Here is a tiny trained network, its code and every weight. The questions are about switching its units off for an input and a target symbol, where a switched-off unit gives its printed mean instead of its output.

import numpy as np


def w(rows, s, z=0):
    codes = np.array(rows[::2]) - 128.0
    scale = np.full(codes.shape[1], s)
    scale[-1] = z or s
    return codes * scale


def norm(h):
    return h / np.sqrt((h * h).mean(-1, keepdims=True) + 1e-5)


def f(y):
    return np.maximum(y, 0)


def softmax(a):
    e = np.exp(a - a.max(-1, keepdims=True))
    return e / e.sum(-1, keepdims=True)


def log_softmax(a):
    a = a - a.max(-1, keepdims=True)
    return a - np.log(np.exp(a).sum(-1, keepdims=True))


def net(x, mask):
    ids = ['αβγδεζηθλμπσψ'.index(c) for c in x.split()]
    T = len(ids)
    res = E[ids] + P[:T]
    r = norm(res)
    for j in range(2):
        rows = slice(2 * j, 2 * j + 2)
        q, k, v = (r @ M[0][rows].T for M in (Q, K, V))
        z = softmax(np.where(np.tri(T) > 0, q @ k.T / 2**0.5, -1e9)) @ v
        o = O[0][rows]
        res = res + np.where(mask[j], z, o[:, -1]) @ o[:, :-1]
    y = f(norm(res) @ A[0][:, :-1].T + A[0][:, -1])
    res = res + np.where(mask[2:6], y, B[0][:, -1]) @ B[0][:, :-1]
    return log_softmax(norm(res)[-1] @ U[:, :-1].T + U[:, -1])


Q, K, V, O, A, B = {}, {}, {}, {}, {}, {}
E = w([
[110,115,153,101,115,95,149],'α',
[175,207,79,69,88,121,193],'β',
[7,112,152,180,208,213,58],'γ',
[145,118,114,91,94,121,133],'δ',
[107,100,139,57,148,124,120],'ε',
[105,118,105,50,126,111,104],'ζ',
[108,145,144,75,96,121,140],'η',
[207,177,153,177,153,221,191],'θ',
[112,93,162,130,147,241,71],'λ',
[143,136,126,83,144,121,168],'μ',
[90,135,114,80,133,83,90],'π',
[85,157,133,83,132,100,136],'σ',
[72,142,119,51,134,101,84],'ψ',
],0.013)
P = w([
[161,120,120,242,126,143,120],'0',
[60,118,135,1,89,214,120],'1',
[45,159,121,11,88,200,150],'2',
[34,173,129,26,123,177,153],'3',
[53,186,127,21,131,179,152],'4',
[46,165,131,38,137,156,132],'5',
[80,191,103,46,136,163,155],'6',
[68,160,118,50,123,153,134],'7',
[91,174,104,49,124,161,145],'8',
[75,147,125,66,95,139,120],'9',
],0.0073)
Q[0] = w([
[113,177,188,41,115,54,85],'head 0',
[152,202,132,52,77,24,209],'head 0',
[122,144,138,2,132,73,125],'head 1',
[77,168,174,63,124,74,151],'head 1',
],0.008)
K[0] = w([
[181,126,80,182,154,80,98],'head 0',
[163,79,83,246,132,124,96],'head 0',
[151,125,131,223,133,54,65],'head 1',
[181,121,91,230,85,93,103],'head 1',
],0.011)
V[0] = w([
[128,193,121,163,186,39,186],'head 0',
[93,250,134,83,84,171,116],'head 0',
[192,136,49,161,69,118,134],'head 1',
[105,138,211,212,34,110,191],'head 1',
],0.012)
O[0] = w([
[173,67,141,77,52,104,136,57],'head 0',
[133,249,183,116,65,150,110,84],'head 0',
[196,150,87,141,163,115,74,254],'head 1',
[132,150,74,215,64,128,135,252],'head 1',
],0.016,0.0036)
A[0] = w([
[195,185,247,156,76,179,150,254],'neuron 0',
[128,100,217,20,195,98,145,93],'neuron 1',
[153,191,210,168,202,196,133,184],'neuron 2',
[198,62,60,160,82,108,156,14],'neuron 3',
],0.012,0.003)
B[0] = w([
[118,37,205,161,196,211,154,254],'neuron 0',
[188,200,84,208,84,48,172,231],'neuron 1',
[35,65,225,121,114,180,4,219],'neuron 2',
[51,143,175,59,167,128,100,229],'neuron 3',
],0.012,0.0084)
U = w([
[180,113,20,164,213,177,57,170],'α',
[64,195,52,41,78,133,59,49],'β',
[120,44,118,147,238,135,232,157],'γ',
[71,23,40,189,70,135,117,109],'δ',
[126,186,84,236,66,170,114,106],'ε',
[154,29,114,24,145,104,88,181],'ζ',
[45,95,133,154,198,251,85,158],'η',
[124,66,151,91,10,166,152,171],'θ',
[254,160,145,91,114,167,40,74],'λ',
[200,154,135,142,107,28,165,212],'μ',
[39,176,94,132,110,116,231,95],'π',
[107,177,248,114,151,102,137,125],'σ',
[164,180,175,81,249,58,90,3],'ψ',
],0.01,0.0031)

Each question gives the input, a string of symbols that net reads in full, and the target symbol t.
The units are the heads (2 rows each of Q, K, V and O) and the neurons (one row each of A and B). Each row of codes is followed by its name. A weight is (code - 128) times the scale printed after its matrix; where a second scale follows, it is the last column's (O, A, B and U).
mask holds one flag per unit, heads first, then neurons. A switched-off unit (its flag False) gives its mean, the last column of its rows in O or B, instead of its output. The means were averaged over made-up inputs and are rounded, as every weight is.
A unit's drop is (log p(t) with every unit on - log p(t) with that unit switched off) / (log p(t) with every unit on - log p(t) with every unit switched off).
The circuit of an input: a set's keep is (log p(t) with only the set's units on - log p(t) with every unit switched off) / (log p(t) with every unit on - log p(t) with every unit switched off). Starting from all 6 units, units are removed one at a time, each time the one whose removal leaves the highest keep (on an exact tie, the one counted first), for as long as the keep stays at least 0.8.
circuit, biggest first: the units of the circuit, biggest drop first
k most important neurons: the k neurons with the biggest drops, biggest first
heads that matter: for each layer, one digit per head in row order, 1 if its drop is at least 0.15 and else 0, layers parted by /
drop of u: that unit's drop, to one decimal
input μ μ λ μ, target ζ: circuit, biggest first	head 0
input β μ γ γ λ α σ μ η, target λ: circuit, biggest first	head 1; head 0
input β γ σ, target λ: circuit, biggest first	head 1; head 0
input η β θ β, target ε: heads that matter	01
input σ σ η μ ψ ζ, target θ: heads that matter	10
input π λ ψ μ, target μ: heads that matter	01
input ζ β σ σ θ μ σ ε, target ψ: circuit, biggest first	head 1; neuron 1
input γ σ σ α β β α δ, target π: heads that matter	01
input π α σ ζ, target μ: heads that matter	01
input μ α ζ σ σ μ θ δ, target ζ: heads that matter	10
input γ σ μ δ μ μ, target π: 2 most important neurons	neuron 0; neuron 1
input α α σ, target δ: drop of head 1	0.5
input σ λ η, target θ: drop of head 0	0.6
input θ ε λ η, target β: drop of neuron 2	0.1
input η σ ψ σ μ δ, target ε: circuit, biggest first	head 1
input α β β, target δ: circuit, biggest first	head 1; head 0
input ζ μ ψ ψ μ, target ψ: circuit, biggest first	head 1; neuron 1
